Here is a tiny trained network, its code and every weight. The questions are about switching its units off for an input and a target symbol, where a switched-off unit gives its printed mean instead of its output.

import numpy as np


def w(rows, s, z=0):
    codes = np.array(rows[::2]) - 128.0
    scale = np.full(codes.shape[1], s)
    scale[-1] = z or s
    return codes * scale


def norm(h):
    return h / np.sqrt((h * h).mean(-1, keepdims=True) + 1e-5)


def f(y):
    return y / 2 * (1 + np.tanh(0.7978845608 * (y + 0.044715 * y**3)))


def softmax(a):
    e = np.exp(a - a.max(-1, keepdims=True))
    return e / e.sum(-1, keepdims=True)


def log_softmax(a):
    a = a - a.max(-1, keepdims=True)
    return a - np.log(np.exp(a).sum(-1, keepdims=True))


def net(x, mask):
    ids = ['ΔΠβεζηλμξστφψω'.index(c) for c in x.split()]
    T = len(ids)
    res = E[ids] + P[:T]
    u = 0
    for l in range(2):
        r = norm(res)
        for j in range(3):
            rows = slice(2 * j, 2 * j + 2)
            q, k, v = (r @ M[l][rows].T for M in (Q, K, V))
            z = softmax(np.where(np.tri(T) > 0, q @ k.T / 2**0.5, -1e9)) @ v
            o = O[l][rows]
            res = res + np.where(mask[u + j], z, o[:, -1]) @ o[:, :-1]
        u += 3
        y = f(norm(res) @ A[l][:, :-1].T + A[l][:, -1])
        res = res + np.where(mask[u : u + 12], y, B[l][:, -1]) @ B[l][:, :-1]
        u += 12
    return log_softmax(norm(res)[-1] @ U[:, :-1].T + U[:, -1])


Q, K, V, O, A, B = {}, {}, {}, {}, {}, {}
E = w([
[112,160,99,63,96],'Δ',
[202,91,141,92,143],'Π',
[179,93,63,85,94],'β',
[107,125,164,150,85],'ε',
[162,108,123,119,106],'ζ',
[90,155,129,137,95],'η',
[129,69,136,250,43],'λ',
[73,137,172,107,117],'μ',
[134,140,165,94,154],'ξ',
[161,103,202,132,138],'σ',
[77,94,66,122,221],'τ',
[121,45,138,173,155],'φ',
[136,98,77,74,107],'ψ',
[147,121,115,143,94],'ω',
],0.022)
P = w([
[114,26,135,2,69],'0',
[175,208,160,124,209],'1',
[103,18,104,41,77],'2',
[174,204,154,131,212],'3',
[102,14,102,53,73],'4',
[173,205,139,143,209],'5',
[100,18,105,68,76],'6',
[169,203,117,151,200],'7',
[93,17,107,84,78],'8',
[168,199,108,153,199],'9',
[97,16,107,94,73],'10',
[165,201,116,149,195],'11',
[100,6,111,98,69],'12',
[171,205,123,151,208],'13',
],0.0066)
Q[0] = w([
[130,160,138,107,154],'L0H1',
[100,61,113,130,109],'L0H1',
[112,50,123,129,134],'L0H2',
[114,59,105,154,107],'L0H2',
[82,7,143,129,88],'L0H3',
[167,207,124,141,167],'L0H3',
],0.014)
K[0] = w([
[127,170,127,187,176],'L0H1',
[87,103,74,218,42],'L0H1',
[83,152,112,140,244],'L0H2',
[53,7,33,174,187],'L0H2',
[35,46,58,222,255],'L0H3',
[202,222,195,32,106],'L0H3',
],0.0072)
V[0] = w([
[184,183,100,112,45],'L0H1',
[79,79,33,47,141],'L0H1',
[70,137,90,146,248],'L0H2',
[56,202,194,38,179],'L0H2',
[61,54,109,183,190],'L0H3',
[180,205,175,5,29],'L0H3',
],0.0032)
O[0] = w([
[82,112,117,182,140,116],'L0H1',
[178,89,117,136,131,150],'L0H1',
[3,99,231,239,202,32],'L0H2',
[190,130,43,132,59,254],'L0H2',
[81,68,171,213,229,142],'L0H3',
[181,152,216,67,9,213],'L0H3',
],0.004,0.00099)
A[0] = w([
[185,116,152,89,77,85],'L0N1',
[46,191,92,120,65,50],'L0N2',
[127,80,116,157,51,146],'L0N3',
[113,43,147,109,183,38],'L0N4',
[105,250,116,115,143,2],'L0N5',
[125,160,56,78,181,76],'L0N6',
[104,145,149,146,31,209],'L0N7',
[163,196,143,204,88,62],'L0N8',
[227,222,172,169,181,112],'L0N9',
[126,224,87,124,240,72],'L0N10',
[99,204,207,160,133,212],'L0N11',
[122,234,236,172,184,179],'L0N12',
],0.011,0.0043)
B[0] = w([
[181,134,98,116,183,230],'L0N1',
[189,56,138,123,89,162],'L0N2',
[158,158,192,60,151,194],'L0N3',
[122,153,101,90,61,181],'L0N4',
[82,115,58,49,201,160],'L0N5',
[118,95,106,181,95,151],'L0N6',
[163,167,103,50,99,227],'L0N7',
[149,241,206,75,34,144],'L0N8',
[170,161,77,27,119,232],'L0N9',
[122,210,184,106,151,156],'L0N10',
[180,114,27,105,165,226],'L0N11',
[254,81,78,91,111,253],'L0N12',
],0.0084,0.0053)
Q[1] = w([
[86,8,183,62,94],'L1H1',
[146,127,80,144,147],'L1H1',
[157,190,131,117,166],'L1H2',
[163,136,105,101,170],'L1H2',
[141,141,56,164,121],'L1H3',
[189,123,67,153,127],'L1H3',
],0.017)
K[1] = w([
[43,147,140,253,114],'L1H1',
[144,118,84,94,125],'L1H1',
[138,171,73,113,181],'L1H2',
[154,169,116,68,134],'L1H2',
[200,176,66,45,174],'L1H3',
[227,150,83,108,111],'L1H3',
],0.013)
V[1] = w([
[154,66,151,148,122],'L1H1',
[57,147,62,33,255],'L1H1',
[133,189,82,231,124],'L1H2',
[159,75,155,107,41],'L1H2',
[45,81,185,131,118],'L1H3',
[129,92,153,54,139],'L1H3',
],0.007)
O[1] = w([
[119,157,88,161,143,149],'L1H1',
[4,71,254,113,156,157],'L1H1',
[199,139,156,62,126,2],'L1H2',
[67,93,193,170,136,202],'L1H2',
[135,128,22,118,112,43],'L1H3',
[99,199,128,224,170,219],'L1H3',
],0.0064,0.0067)
A[1] = w([
[87,197,153,167,249,70],'L1N1',
[69,108,69,170,128,87],'L1N2',
[172,155,77,85,150,109],'L1N3',
[116,176,145,96,132,83],'L1N4',
[154,146,150,134,99,119],'L1N5',
[165,138,190,159,121,47],'L1N6',
[177,106,147,143,157,2],'L1N7',
[129,159,159,69,106,73],'L1N8',
[183,126,62,170,90,98],'L1N9',
[167,54,136,185,141,121],'L1N10',
[183,171,145,110,145,29],'L1N11',
[96,40,132,142,123,102],'L1N12',
],0.017,0.0063)
B[1] = w([
[89,148,245,2,100,157],'L1N1',
[201,54,50,201,119,175],'L1N2',
[51,80,195,165,116,255],'L1N3',
[89,151,65,147,116,150],'L1N4',
[174,131,161,176,134,144],'L1N5',
[75,192,215,142,107,134],'L1N6',
[195,138,162,195,91,137],'L1N7',
[131,144,70,188,164,188],'L1N8',
[7,81,145,235,19,175],'L1N9',
[78,127,64,126,65,185],'L1N10',
[104,144,89,171,166,182],'L1N11',
[157,163,105,158,209,192],'L1N12',
],0.0094,0.0089)
U = w([
[139,254,119,157,131,202],'Δ',
[174,159,113,63,223,199],'Π',
[238,69,198,158,106,98],'β',
[41,77,190,174,227,40],'ε',
[85,166,236,60,134,232],'ζ',
[117,12,154,64,113,6],'η',
[163,104,25,210,157,30],'λ',
[199,188,127,116,62,221],'μ',
[23,195,86,109,143,91],'ξ',
[172,134,227,191,209,104],'σ',
[118,208,159,213,204,133],'τ',
[124,147,77,57,75,116],'φ',
[140,189,250,192,105,216],'ψ',
[77,111,149,198,36,163],'ω',
],0.0097,0.0026)

Each question gives the input, a string of symbols that net reads in full, and the target symbol t.
The units are the heads (2 rows each of Q, K, V and O) and the neurons (one row each of A and B). Each row of codes is followed by its name. A weight is (code - 128) times the scale printed after its matrix; where a second scale follows, it is the last column's (O, A, B and U).
mask holds one flag per unit, layer by layer, with each layer's heads first. A switched-off unit (its flag False) gives its mean, the last column of its rows in O or B, instead of its output. The means were averaged over made-up inputs and are rounded, as every weight is.
A unit's drop is (log p(t) with every unit on - log p(t) with that unit switched off) / (log p(t) with every unit on - log p(t) with every unit switched off).
The circuit of an input: a set's keep is (log p(t) with only the set's units on - log p(t) with every unit switched off) / (log p(t) with every unit on - log p(t) with every unit switched off). Starting from the 12 units with the biggest drops (on a tie, the unit counted first), units are removed one at a time, each time the one whose removal leaves the highest keep (on an exact tie, the one counted first), for as long as the keep stays at least 0.8.
units of the circuit, in order: the units of the circuit, biggest drop first
unit that matters most: the unit with the biggest drop
top k neurons: the k neurons with the biggest drops, biggest first
which heads matter: for each layer, one digit per head in row order, 1 if its drop is at least 0.15 and else 0, layers parted by /
input λ ξ ω μ ε μ β Δ ξ, target ω: units of the circuit, in order : [L1H1, L1N9, L0N9]
input β σ σ, target ψ: top 2 neurons : [L1N6, L0N12]
input σ ξ ε Δ Δ ω β τ, target ζ: units of the circuit, in order : [L1N1, L0N10]
input σ ξ ξ ψ ε μ Π Δ μ, target ξ: which heads matter : 000 / 001
input φ ε ξ σ, target β: units of the circuit, in order : [L0N12]
input ε ζ μ σ λ μ σ ξ σ, target ω: units of the circuit, in order : [L1H1, L1N9]
input ω ξ ξ β ξ Δ σ φ Δ Δ μ, target λ: which heads matter : 001 / 001
input τ μ σ ξ τ ω μ φ ξ Π σ ξ Δ, target λ: which heads matter : 001 / 000
input σ η μ, target ξ: top 3 neurons : [L0N7, L0N12, L1N3]
input σ τ ω ε ξ σ ζ ξ Δ σ ξ Π σ, target ε: top 2 neurons : [L0N3, L1N12]
input ζ σ η ξ ε σ ζ μ ψ, target Π: top 2 neurons : [L0N7, L1N3]
input ψ μ ψ β η Π β ξ ξ, target ζ: top 4 neurons : [L0N12, L1N1, L0N7, L0N9]
input λ φ σ, target λ: which heads matter : 000 / 001
input η ζ ξ Δ Π λ ε σ ψ, target ω: top neuron : [L1N9]
input ψ σ Π σ ω ξ φ ξ Π, target λ: which heads matter : 001 / 000
input Δ ζ μ ξ μ η μ μ μ ξ Δ τ Π, target ε: which heads matter : 000 / 100
input β ξ τ ζ β σ Π ξ ζ, target ε: which heads matter : 001 / 100
input σ φ ω ξ ω ψ β ξ ξ τ μ, target ε: top 2 neurons : [L0N6, L0N12]
input ξ σ φ ε ε ξ μ φ σ β ψ, target λ: top 3 neurons : [L1N2, L1N3, L1N12]
input ξ Δ σ ξ Π λ ξ β λ ξ Δ, target ω: unit that matters most : L1H1
input φ ξ σ, target λ: which heads matter : 001 / 001
input ξ Π Π ξ μ η ξ ξ ξ ξ ψ σ, target β: top 3 neurons : [L0N12, L0N9, L1N3]
input ε μ σ τ ω β, target ω: which heads matter : 000 / 000
input ξ μ β, target η: which heads matter : 011 / 100
input ξ ω σ ξ β λ μ τ η ξ σ, target ε: which heads matter : 001 / 100
input μ μ ξ σ μ ζ τ ξ ξ ω Δ μ φ ω, target Δ: top 2 neurons : [L0N8, L1N8]
input ε σ μ ε σ ε ξ β ε σ ψ β ε, target Δ: unit that matters most : L0N7
input ω ξ σ ζ ζ σ ψ ε ξ τ ε β μ, target ε: top 3 neurons : [L0N7, L0N3, L1N12]
